Below are the code and all the weights of a small trained network. Each question names an input and a class and asks about switching units off, where a switched-off unit gives its printed mean instead of its output.

import numpy as np


def w(rows, s, z=0):
    codes = np.array(rows[::2]) - 128.0
    scale = np.full(codes.shape[1], s)
    scale[-1] = z or s
    return codes * scale


def f(y):
    return y / 2 * (1 + np.tanh(0.7978845608 * (y + 0.044715 * y**3)))


def log_softmax(a):
    a = a - a.max(-1, keepdims=True)
    return a - np.log(np.exp(a).sum(-1, keepdims=True))


def net(x, mask):
    res = np.array(x, float).reshape(1, 2) / 4 @ E
    y = f(res @ A[0][:, :-1].T + A[0][:, -1])
    res = res + np.where(mask, y, B[0][:, -1]) @ B[0][:, :-1]
    return log_softmax(res[-1] @ U[:, :-1].T + U[:, -1])


A, B = {}, {}
E = w([
[90,201,174,137,28,123,29],'x0',
[254,227,102,109,192,76,190],'x1',
],0.016)
A[0] = w([
[132,71,128,110,80,160,104,123],'N1',
[81,90,178,189,87,175,87,254],'N2',
[99,196,142,115,135,139,58,161],'N3',
[62,82,138,142,135,154,128,193],'N4',
[132,8,130,137,160,157,116,203],'N5',
[74,76,154,139,104,204,100,169],'N6',
[230,89,72,120,145,102,214,239],'N7',
[117,66,85,94,160,116,157,110],'N8',
[112,96,122,174,82,148,116,164],'N9',
[113,102,184,162,99,139,104,183],'N10',
[223,154,124,116,182,65,172,240],'N11',
],0.014,0.006)
B[0] = w([
[81,125,121,124,106,152,134,182],'N1',
[27,141,121,91,19,125,71,252],'N2',
[133,179,161,121,99,87,105,192],'N3',
[76,88,110,151,131,171,180,203],'N4',
[100,19,113,115,120,116,199,198],'N5',
[29,71,72,121,73,143,124,234],'N6',
[203,150,179,140,185,131,169,245],'N7',
[151,70,194,185,140,96,233,173],'N8',
[29,107,61,82,57,158,48,187],'N9',
[146,155,86,49,75,152,61,195],'N10',
[252,200,122,141,231,203,138,252],'N11',
],0.011,0.026)
U = w([
[168,52,215,83,205,149,194,166],'0',
[87,31,148,149,95,98,179,9],'1',
[120,160,183,77,48,37,91,248],'2',
[60,70,32,64,93,199,121,137],'3',
[149,61,104,180,148,60,85,3],'4',
[176,255,136,130,191,146,140,169],'5',
[128,47,151,190,132,103,201,128],'6',
],0.0093,0.0037)

Each question gives the input, the list of numbers given to net, and the class t.
The units are the neurons (one row each of A and B). Each row of codes is followed by its name. A weight is (code - 128) times the scale printed after its matrix; where a second scale follows, it is the last column's (A, B and U).
mask holds one flag per neuron, in row order. A switched-off neuron (its flag False) gives its mean, the last column of its row in B, instead of its output. The means were averaged over made-up inputs and are rounded, as every weight is.
A unit's drop is (log p(t) with every unit on - log p(t) with that unit switched off) / (log p(t) with every unit on - log p(t) with every unit switched off).
The circuit of an input: a set's keep is (log p(t) with only the set's units on - log p(t) with every unit switched off) / (log p(t) with every unit on - log p(t) with every unit switched off). Starting from all 11 units, units are removed one at a time, each time the one whose removal leaves the highest keep (on an exact tie, the one counted first), for as long as the keep stays at least 0.8.
units of the circuit, in order: the units of the circuit, biggest drop first
top k neurons: the k neurons with the biggest drops, biggest first
drop when u is switched off: that unit's drop, to one decimal
input [-6,8], class 5: units of the circuit, in order => (N11)
input [1,1], class 5: top 3 neurons => (N2, N6, N5)
input [-7,-4], class 1: top 2 neurons => (N11, N5)
input [-6,-5], class 1: top 2 neurons => (N8, N5)
input [4,2], class 2: top 2 neurons => (N11, N7)
input [-8,7], class 5: drop when N11 is switched off => 3.1
input [6,0], class 2: drop when N3 is switched off => 0.1
input [-8,-6], class 1: drop when N8 is switched off => 0.5
input [7,1], class 2: drop when N9 is switched off => 0.0
input [-6,-3], class 6: top 2 neurons => (N11, N2)
